Below are the code and all the weights of a small trained network. Each question names an input and a target symbol and asks about switching units off, where a switched-off unit gives its printed mean instead of its output.

import numpy as np


def w(rows, s, z=0):
    codes = np.array(rows[::2]) - 128.0
    scale = np.full(codes.shape[1], s)
    scale[-1] = z or s
    return codes * scale


def norm(h):
    return h / np.sqrt((h * h).mean(-1, keepdims=True) + 1e-5)


def f(y):
    return y / 2 * (1 + np.tanh(0.7978845608 * (y + 0.044715 * y**3)))


def softmax(a):
    e = np.exp(a - a.max(-1, keepdims=True))
    return e / e.sum(-1, keepdims=True)


def log_softmax(a):
    a = a - a.max(-1, keepdims=True)
    return a - np.log(np.exp(a).sum(-1, keepdims=True))


def net(x, mask):
    ids = ['ΨΩαβγεζηπφ'.index(c) for c in x.split()]
    T = len(ids)
    res = E[ids] + P[:T]
    r = norm(res)
    for j in range(2):
        rows = slice(3 * j, 3 * j + 3)
        q, k, v = (r @ M[0][rows].T for M in (Q, K, V))
        z = softmax(np.where(np.tri(T) > 0, q @ k.T / 3**0.5, -1e9)) @ v
        o = O[0][rows]
        res = res + np.where(mask[j], z, o[:, -1]) @ o[:, :-1]
    y = f(norm(res) @ A[0][:, :-1].T + A[0][:, -1])
    res = res + np.where(mask[2:10], y, B[0][:, -1]) @ B[0][:, :-1]
    return log_softmax(norm(res)[-1] @ U[:, :-1].T + U[:, -1])


Q, K, V, O, A, B = {}, {}, {}, {}, {}, {}
E = w([
[83,160,120],'Ψ',
[190,250,42],'Ω',
[102,83,150],'α',
[92,132,128],'β',
[81,116,136],'γ',
[90,109,138],'ε',
[90,111,142],'ζ',
[108,103,143],'η',
[102,132,115],'π',
[208,200,236],'φ',
],0.016)
P = w([
[3,94,92],'0',
[30,132,112],'1',
[67,145,144],'2',
[90,154,162],'3',
[110,154,170],'4',
[116,160,176],'5',
],0.013)
Q[0] = w([
[172,61,108],'H0',
[112,143,120],'H0',
[53,62,166],'H0',
[85,144,233],'H1',
[67,232,246],'H1',
[72,182,201],'H1',
],0.012)
K[0] = w([
[63,141,126],'H0',
[120,139,127],'H0',
[99,204,166],'H0',
[162,163,140],'H1',
[220,150,155],'H1',
[251,157,117],'H1',
],0.017)
V[0] = w([
[146,25,165],'H0',
[201,119,152],'H0',
[8,123,61],'H0',
[143,101,249],'H1',
[225,176,83],'H1',
[160,1,177],'H1',
],0.012)
O[0] = w([
[152,142,163,36],'H0',
[173,209,157,67],'H0',
[78,40,68,186],'H0',
[61,70,166,232],'H1',
[95,246,78,109],'H1',
[125,101,221,2],'H1',
],0.012,0.0069)
A[0] = w([
[84,72,95,158],'N0',
[151,117,165,185],'N1',
[127,138,133,17],'N2',
[240,159,163,4],'N3',
[171,129,251,42],'N4',
[121,205,72,196],'N5',
[182,190,124,11],'N6',
[45,100,133,240],'N7',
],0.015,0.0032)
B[0] = w([
[93,210,181,190],'N0',
[106,147,91,139],'N1',
[107,141,129,117],'N2',
[77,87,250,126],'N3',
[172,126,68,177],'N4',
[126,130,78,176],'N5',
[110,5,155,128],'N6',
[85,166,101,246],'N7',
],0.011)
U = w([
[63,143,61,151],'Ψ',
[171,191,46,177],'Ω',
[252,96,155,254],'α',
[138,123,101,66],'β',
[155,116,111,86],'γ',
[162,106,116,108],'ε',
[159,121,121,92],'ζ',
[157,86,123,120],'η',
[152,124,100,79],'π',
[87,220,188,114],'φ',
],0.015,0.013)

Each question gives the input, a string of symbols that net reads in full, and the target symbol t.
The units are the heads (3 rows each of Q, K, V and O) and the neurons (one row each of A and B). Each row of codes is followed by its name. A weight is (code - 128) times the scale printed after its matrix; where a second scale follows, it is the last column's (O, A, B and U).
mask holds one flag per unit, heads first, then neurons. A switched-off unit (its flag False) gives its mean, the last column of its rows in O or B, instead of its output. The means were averaged over made-up inputs and are rounded, as every weight is.
A unit's drop is (log p(t) with every unit on - log p(t) with that unit switched off) / (log p(t) with every unit on - log p(t) with every unit switched off).
The circuit of an input: a set's keep is (log p(t) with only the set's units on - log p(t) with every unit switched off) / (log p(t) with every unit on - log p(t) with every unit switched off). Starting from all 10 units, units are removed one at a time, each time the one whose removal leaves the highest keep (on an exact tie, the one counted first), for as long as the keep stays at least 0.8.
units of the circuit, in order: the units of the circuit, biggest drop first
unit that matters most: the unit with the biggest drop
heads that matter: for each layer, one digit per head in row order, 1 if its drop is at least 0.15 and else 0, layers parted by /
drop of u: that unit's drop, to one decimal
input φ φ φ, target α: units of the circuit, in order -> (H0; N7)
input φ φ η, target φ: unit that matters most -> H0
input π φ Ω ε, target Ω: heads that matter -> 11
input ζ γ φ φ Ω α, target Ω: heads that matter -> 10
input Ω Ω α π β φ, target Ψ: units of the circuit, in order -> (H1; N0; N4)
input φ Ψ φ Ψ, target φ: heads that matter -> 11
input φ ε γ ζ, target φ: heads that matter -> 00
input η ε Ω β, target Ω: heads that matter -> 01
input φ Ω φ Ω α π, target Ω: units of the circuit, in order -> (H1; H0)
input ζ φ η η π γ, target φ: drop of N4 -> 0.1
input ζ η η Ψ ε φ, target Ψ: drop of H1 -> 0.3
input φ Ψ Ψ φ Ω Ψ, target Ω: drop of N2 -> 0.0
